Here is a tiny trained network, its code and every weight. The questions are about switching its units off for an input and a class, where a switched-off unit gives its printed mean instead of its output.

import numpy as np


def w(rows, s, z=0):
    codes = np.array(rows[::2]) - 128.0
    scale = np.full(codes.shape[1], s)
    scale[-1] = z or s
    return codes * scale


def norm(h):
    return h / np.sqrt((h * h).mean(-1, keepdims=True) + 1e-5)


def f(y):
    return np.maximum(y, 0)


def log_softmax(a):
    a = a - a.max(-1, keepdims=True)
    return a - np.log(np.exp(a).sum(-1, keepdims=True))


def net(x, mask):
    res = np.array(x, float).reshape(1, 6) / 4 @ E
    u = 0
    for l in range(4):
        y = f(norm(res) @ A[l][:, :-1].T + A[l][:, -1])
        res = res + np.where(mask[u : u + 4], y, B[l][:, -1]) @ B[l][:, :-1]
        u += 4
    return log_softmax(norm(res)[-1] @ U[:, :-1].T + U[:, -1])


A, B = {}, {}
E = w([
[135,127,127,128,126,129,132,127,127,134,123],'x0',
[123,126,123,129,125,126,118,136,124,131,119],'x1',
[162,246,92,207,108,80,112,149,117,135,166],'x2',
[125,128,126,126,126,126,122,132,128,126,127],'x3',
[110,115,157,159,63,109,58,3,166,142,97],'x4',
[110,131,225,141,77,104,175,164,151,72,50],'x5',
],0.0049)
A[0] = w([
[166,24,110,8,245,205,196,248,114,105,141,5],'0.n1',
[160,190,5,133,152,75,85,91,106,149,226,75],'0.n2',
[54,24,143,110,99,121,63,38,154,159,109,46],'0.n3',
[121,235,109,179,188,89,196,246,35,111,166,109],'0.n4',
],0.0031,0.0019)
B[0] = w([
[48,165,114,207,137,78,109,79,31,212,182,240],'0.n1',
[95,143,169,183,162,249,123,90,109,205,100,221],'0.n2',
[209,96,123,80,171,190,123,163,137,91,119,201],'0.n3',
[189,82,121,3,125,137,142,139,196,73,108,253],'0.n4',
],0.0052,0.0047)
A[1] = w([
[91,153,147,197,81,2,126,105,127,105,137,4],'1.n1',
[66,77,171,102,138,129,165,126,53,124,119,132],'1.n2',
[82,109,173,111,139,74,229,224,91,111,111,32],'1.n3',
[132,62,66,111,141,157,110,105,120,163,157,68],'1.n4',
],0.0057,0.0027)
B[1] = w([
[93,143,2,66,57,177,114,151,185,124,49,163],'1.n1',
[97,149,142,192,120,144,141,106,157,158,150,239],'1.n2',
[186,171,194,224,130,174,101,74,83,108,103,254],'1.n3',
[138,129,102,88,167,89,113,100,138,39,134,234],'1.n4',
],0.0065,0.0042)
A[2] = w([
[192,199,190,149,2,77,178,177,154,36,81,7],'2.n1',
[84,146,132,238,24,137,97,66,153,160,94,80],'2.n2',
[26,93,72,172,118,150,66,25,48,253,152,237],'2.n3',
[162,105,41,89,148,131,81,88,178,170,185,80],'2.n4',
],0.0038,0.0014)
B[2] = w([
[239,84,114,3,183,18,124,131,116,82,126,199],'2.n1',
[60,170,132,201,76,227,57,100,148,207,160,198],'2.n2',
[204,124,151,156,185,43,123,209,92,106,173,253],'2.n3',
[138,145,155,186,79,206,197,81,37,31,105,194],'2.n4',
],0.0043,0.0058)
A[3] = w([
[140,195,31,109,104,167,78,111,133,139,140,160],'3.n1',
[139,142,33,109,209,231,222,174,68,151,215,41],'3.n2',
[144,66,242,91,101,136,165,163,182,120,59,20],'3.n3',
[112,76,183,141,55,168,113,108,254,174,85,1],'3.n4',
],0.0046,0.0021)
B[3] = w([
[95,103,216,136,82,208,254,162,162,160,20,198],'3.n1',
[41,107,117,66,6,43,106,156,226,145,76,255],'3.n2',
[76,157,28,172,174,94,99,182,47,224,223,177],'3.n3',
[72,132,56,76,186,26,190,200,108,129,234,173],'3.n4',
],0.0052)
U = w([
[64,92,96,121,160,26,117,162,94,150,200,137],'0',
[127,163,178,235,125,197,128,100,96,159,127,236],'1',
[104,155,82,66,42,132,156,167,202,143,66,117],'2',
[248,144,143,89,153,87,155,174,112,85,111,8],'3',
[164,46,121,75,153,183,100,60,149,56,119,57],'4',
],0.013,0.0016)

Each question gives the input, the list of numbers given to net, and the class t.
The units are the neurons (one row each of A and B). Each row of codes is followed by its name. A weight is (code - 128) times the scale printed after its matrix; where a second scale follows, it is the last column's (A, B and U).
mask holds one flag per neuron, layer by layer. A switched-off neuron (its flag False) gives its mean, the last column of its row in B, instead of its output. The means were averaged over made-up inputs and are rounded, as every weight is.
A unit's drop is (log p(t) with every unit on - log p(t) with that unit switched off) / (log p(t) with every unit on - log p(t) with every unit switched off).
The circuit of an input: a set's keep is (log p(t) with only the set's units on - log p(t) with every unit switched off) / (log p(t) with every unit on - log p(t) with every unit switched off). Starting from the 12 units with the biggest drops (on a tie, the unit counted first), units are removed one at a time, each time the one whose removal leaves the highest keep (on an exact tie, the one counted first), for as long as the keep stays at least 0.8.
circuit, biggest first: the units of the circuit, biggest drop first
most important unit: the unit with the biggest drop
k most important neurons: the k neurons with the biggest drops, biggest first
k most important neurons of layer l: the k neurons of layer l with the biggest drops, biggest first
drop of u: that unit's drop, to one decimal
input [-2,2,-4,5,-1,-6], class 0: circuit, biggest first	0.n1
input [2,-8,2,8,0,-8], class 2: circuit, biggest first	3.n2, 3.n1
input [-2,-6,-7,4,-7,1], class 1: circuit, biggest first	1.n3, 1.n2
input [-4,6,7,-2,-2,2], class 3: 2 most important neurons	0.n4, 2.n1
input [-7,-6,7,-6,-1,6], class 3: 3 most important neurons	0.n4, 0.n1, 2.n1
input [-3,4,0,-1,7,-3], class 4: 2 most important neurons	0.n3, 0.n1
input [-4,7,-1,3,6,1], class 0: 4 most important neurons	3.n4, 0.n1, 1.n3, 0.n3
input [-4,-7,0,4,4,5], class 0: 3 most important neurons	0.n1, 3.n4, 3.n3
input [-6,-5,0,-8,7,2], class 0: 4 most important neurons	3.n4, 0.n3, 0.n1, 1.n3
input [-3,0,4,5,-1,8], class 3: 2 most important neurons	2.n1, 0.n1
input [-8,2,6,-6,1,7], class 2: 2 most important neurons of layer 1	1.n1, 1.n4
input [-3,2,1,-4,-7,-1], class 2: 3 most important neurons	0.n4, 3.n2, 2.n3
input [6,7,-1,-6,-8,3], class 1: 2 most important neurons	1.n3, 0.n1
input [-6,-1,-2,-6,0,-3], class 0: most important neuron	0.n4
input [5,6,-8,5,-1,6], class 1: 2 most important neurons	1.n3, 0.n4
input [8,3,-1,-7,0,-2], class 0: 2 most important neurons	1.n3, 0.n4
input [-3,6,6,-4,0,-8], class 2: 3 most important neurons of layer 1	1.n3, 1.n2, 1.n4
input [-6,-6,6,4,8,1], class 2: 3 most important neurons of layer 1	1.n1, 1.n3, 1.n2
input [-3,-5,6,6,7,1], class 2: 3 most important neurons of layer 1	1.n1, 1.n3, 1.n2
input [2,-3,6,-6,-6,-6], class 2: most important unit	3.n2
input [4,0,1,2,-2,-4], class 2: drop of 0.n4	0.1
input [-3,-8,-6,-5,-6,2], class 1: drop of 1.n3	0.4
input [7,-4,-1,5,3,3], class 0: drop of 3.n3	0.2
